Here is a tiny trained network, its code and every weight. The questions are about switching its units off for an input and a target symbol, where a switched-off unit gives its printed mean instead of its output.

import numpy as np


def w(rows, s, z=0):
    codes = np.array(rows[::2]) - 128.0
    scale = np.full(codes.shape[1], s)
    scale[-1] = z or s
    return codes * scale


def norm(h):
    return h / np.sqrt((h * h).mean(-1, keepdims=True) + 1e-5)


def softmax(a):
    e = np.exp(a - a.max(-1, keepdims=True))
    return e / e.sum(-1, keepdims=True)


def log_softmax(a):
    a = a - a.max(-1, keepdims=True)
    return a - np.log(np.exp(a).sum(-1, keepdims=True))


def net(x, mask):
    ids = ['ΛΠαβγεζημστ'.index(c) for c in x.split()]
    T = len(ids)
    res = E[ids] + P[:T]
    u = 0
    for l in range(2):
        r = norm(res)
        for j in range(3):
            rows = slice(4 * j, 4 * j + 4)
            q, k, v = (r @ M[l][rows].T for M in (Q, K, V))
            z = softmax(np.where(np.tri(T) > 0, q @ k.T / 4**0.5, -1e9)) @ v
            o = O[l][rows]
            res = res + np.where(mask[u + j], z, o[:, -1]) @ o[:, :-1]
        u += 3
    return log_softmax(norm(res)[-1] @ U[:, :-1].T + U[:, -1])


Q, K, V, O = {}, {}, {}, {}
E = w([
[121,87,248],'Λ',
[116,173,64],'Π',
[120,178,71],'α',
[109,166,85],'β',
[131,100,3],'γ',
[105,131,54],'ε',
[109,74,213],'ζ',
[110,213,202],'η',
[102,90,50],'μ',
[165,137,133],'σ',
[109,247,223],'τ',
],0.011)
P = w([
[91,84,119],'0',
[14,179,4],'1',
[69,119,34],'2',
[81,88,79],'3',
[182,56,68],'4',
[128,61,112],'5',
[105,113,86],'6',
[97,110,98],'7',
[99,99,122],'8',
],0.0034)
Q[0] = w([
[111,76,197],'L0H1',
[93,130,125],'L0H1',
[73,118,253],'L0H1',
[92,102,144],'L0H1',
[63,117,136],'L0H2',
[107,132,115],'L0H2',
[177,142,130],'L0H2',
[86,128,130],'L0H2',
[122,113,129],'L0H3',
[116,131,120],'L0H3',
[120,121,126],'L0H3',
[146,132,135],'L0H3',
],0.03)
K[0] = w([
[37,113,172],'L0H1',
[118,131,87],'L0H1',
[4,217,164],'L0H1',
[83,109,110],'L0H1',
[213,104,161],'L0H2',
[139,90,134],'L0H2',
[58,153,111],'L0H2',
[170,101,151],'L0H2',
[111,108,114],'L0H3',
[121,140,137],'L0H3',
[115,122,124],'L0H3',
[146,117,121],'L0H3',
],0.021)
V[0] = w([
[203,185,158],'L0H1',
[120,123,121],'L0H1',
[109,141,104],'L0H1',
[132,150,119],'L0H1',
[252,137,110],'L0H2',
[41,131,125],'L0H2',
[153,115,147],'L0H2',
[141,139,113],'L0H2',
[247,147,114],'L0H3',
[57,64,96],'L0H3',
[216,61,54],'L0H3',
[184,139,124],'L0H3',
],0.017)
O[0] = w([
[171,211,105,252],'L0H1',
[121,118,125,121],'L0H1',
[104,125,106,129],'L0H1',
[122,144,108,156],'L0H1',
[169,39,156,212],'L0H2',
[116,196,114,95],'L0H2',
[107,106,122,107],'L0H2',
[153,116,140,159],'L0H2',
[208,109,103,148],'L0H3',
[61,131,78,175],'L0H3',
[135,106,4,237],'L0H3',
[165,120,122,133],'L0H3',
],0.022,0.0044)
Q[1] = w([
[41,155,132],'L1H1',
[196,95,97],'L1H1',
[158,128,89],'L1H1',
[89,148,120],'L1H1',
[157,252,24],'L1H2',
[177,89,141],'L1H2',
[87,167,111],'L1H2',
[65,135,143],'L1H2',
[144,124,126],'L1H3',
[207,108,116],'L1H3',
[145,125,140],'L1H3',
[231,109,84],'L1H3',
],0.026)
K[1] = w([
[86,85,131],'L1H1',
[148,196,93],'L1H1',
[95,170,123],'L1H1',
[89,111,138],'L1H1',
[117,253,73],'L1H2',
[168,129,138],'L1H2',
[85,161,107],'L1H2',
[81,110,126],'L1H2',
[130,109,131],'L1H3',
[129,49,158],'L1H3',
[120,118,139],'L1H3',
[142,8,129],'L1H3',
],0.03)
V[1] = w([
[107,3,113],'L1H1',
[161,160,113],'L1H1',
[107,115,139],'L1H1',
[111,202,156],'L1H1',
[161,144,110],'L1H2',
[162,116,123],'L1H2',
[110,77,154],'L1H2',
[70,151,136],'L1H2',
[155,198,182],'L1H3',
[110,167,129],'L1H3',
[144,113,92],'L1H3',
[121,119,110],'L1H3',
],0.025)
O[1] = w([
[133,224,5,2],'L1H1',
[170,87,168,176],'L1H1',
[95,152,106,105],'L1H1',
[69,96,182,187],'L1H1',
[92,96,169,156],'L1H2',
[84,135,150,119],'L1H2',
[131,200,81,63],'L1H2',
[204,118,88,146],'L1H2',
[174,223,107,50],'L1H3',
[96,167,110,122],'L1H3',
[128,92,184,148],'L1H3',
[109,108,140,147],'L1H3',
],0.022,0.0081)
U = w([
[169,199,176,165],'Λ',
[95,106,141,56],'Π',
[229,63,156,131],'α',
[70,147,140,180],'β',
[74,79,94,8],'γ',
[84,120,62,167],'ε',
[21,160,154,53],'ζ',
[218,193,178,212],'η',
[91,98,79,91],'μ',
[250,67,43,242],'σ',
[159,182,182,1],'τ',
],0.013,0.0049)

Each question gives the input, a string of symbols that net reads in full, and the target symbol t.
The units are the heads (4 rows each of Q, K, V and O). Each row of codes is followed by its name. A weight is (code - 128) times the scale printed after its matrix; where a second scale follows, it is the last column's (O and U).
mask holds one flag per head, layer by layer. A switched-off head (its flag False) gives its mean, the last column of its rows in O, instead of its output. The means were averaged over made-up inputs and are rounded, as every weight is.
A unit's drop is (log p(t) with every unit on - log p(t) with that unit switched off) / (log p(t) with every unit on - log p(t) with every unit switched off).
The circuit of an input: a set's keep is (log p(t) with only the set's units on - log p(t) with every unit switched off) / (log p(t) with every unit on - log p(t) with every unit switched off). Starting from all 6 units, units are removed one at a time, each time the one whose removal leaves the highest keep (on an exact tie, the one counted first), for as long as the keep stays at least 0.8.
units of the circuit, in order: the units of the circuit, biggest drop first
unit that matters most: the unit with the biggest drop
heads that matter: for each layer, one digit per head in row order, 1 if its drop is at least 0.15 and else 0, layers parted by /
input Π Π ζ β α η, target Λ: units of the circuit, in order => L0H3; L0H1; L1H3
input σ τ β Π, target σ: units of the circuit, in order => L0H2; L1H1
input μ β β, target ε: heads that matter => 100 / 110
input Λ Λ Λ Λ β, target ζ: heads that matter => 111 / 100
input σ β ζ, target σ: units of the circuit, in order => L1H1; L0H2
input σ Π α Π, target σ: heads that matter => 010 / 100
input σ Λ Π Λ, target σ: units of the circuit, in order => L0H2; L1H1
input η σ Π, target η: units of the circuit, in order => L0H3; L1H3
input ζ Λ β σ, target ζ: units of the circuit, in order => L1H1; L0H2; L0H1
input ζ Π β Λ, target ζ: heads that matter => 111 / 000
input Λ τ Λ, target η: heads that matter => 001 / 011
input μ Π ζ, target ε: unit that matters most => L0H1
input Π Π μ γ, target ε: heads that matter => 100 / 100
input σ Λ Λ, target σ: unit that matters most => L0H2
input β β Π, target ζ: heads that matter => 111 / 101
input Π μ μ Π β μ α α, target ε: units of the circuit, in order => L1H1; L0H3
input η τ σ, target η: heads that matter => 001 / 001
input σ γ μ η, target σ: heads that matter => 010 / 100
input ε σ Λ, target ε: heads that matter => 101 / 110
input σ ζ Π β, target σ: unit that matters most => L1H1
input η α η Π σ β τ, target Λ: units of the circuit, in order => L0H3; L1H3
input Π γ μ, target ε: heads that matter => 100 / 100
input β β τ, target η: heads that matter => 111 / 011
input Π ε η Π α, target Λ: units of the circuit, in order => L1H3; L0H2
input Λ β α η, target Λ: units of the circuit, in order => L0H3; L1H3
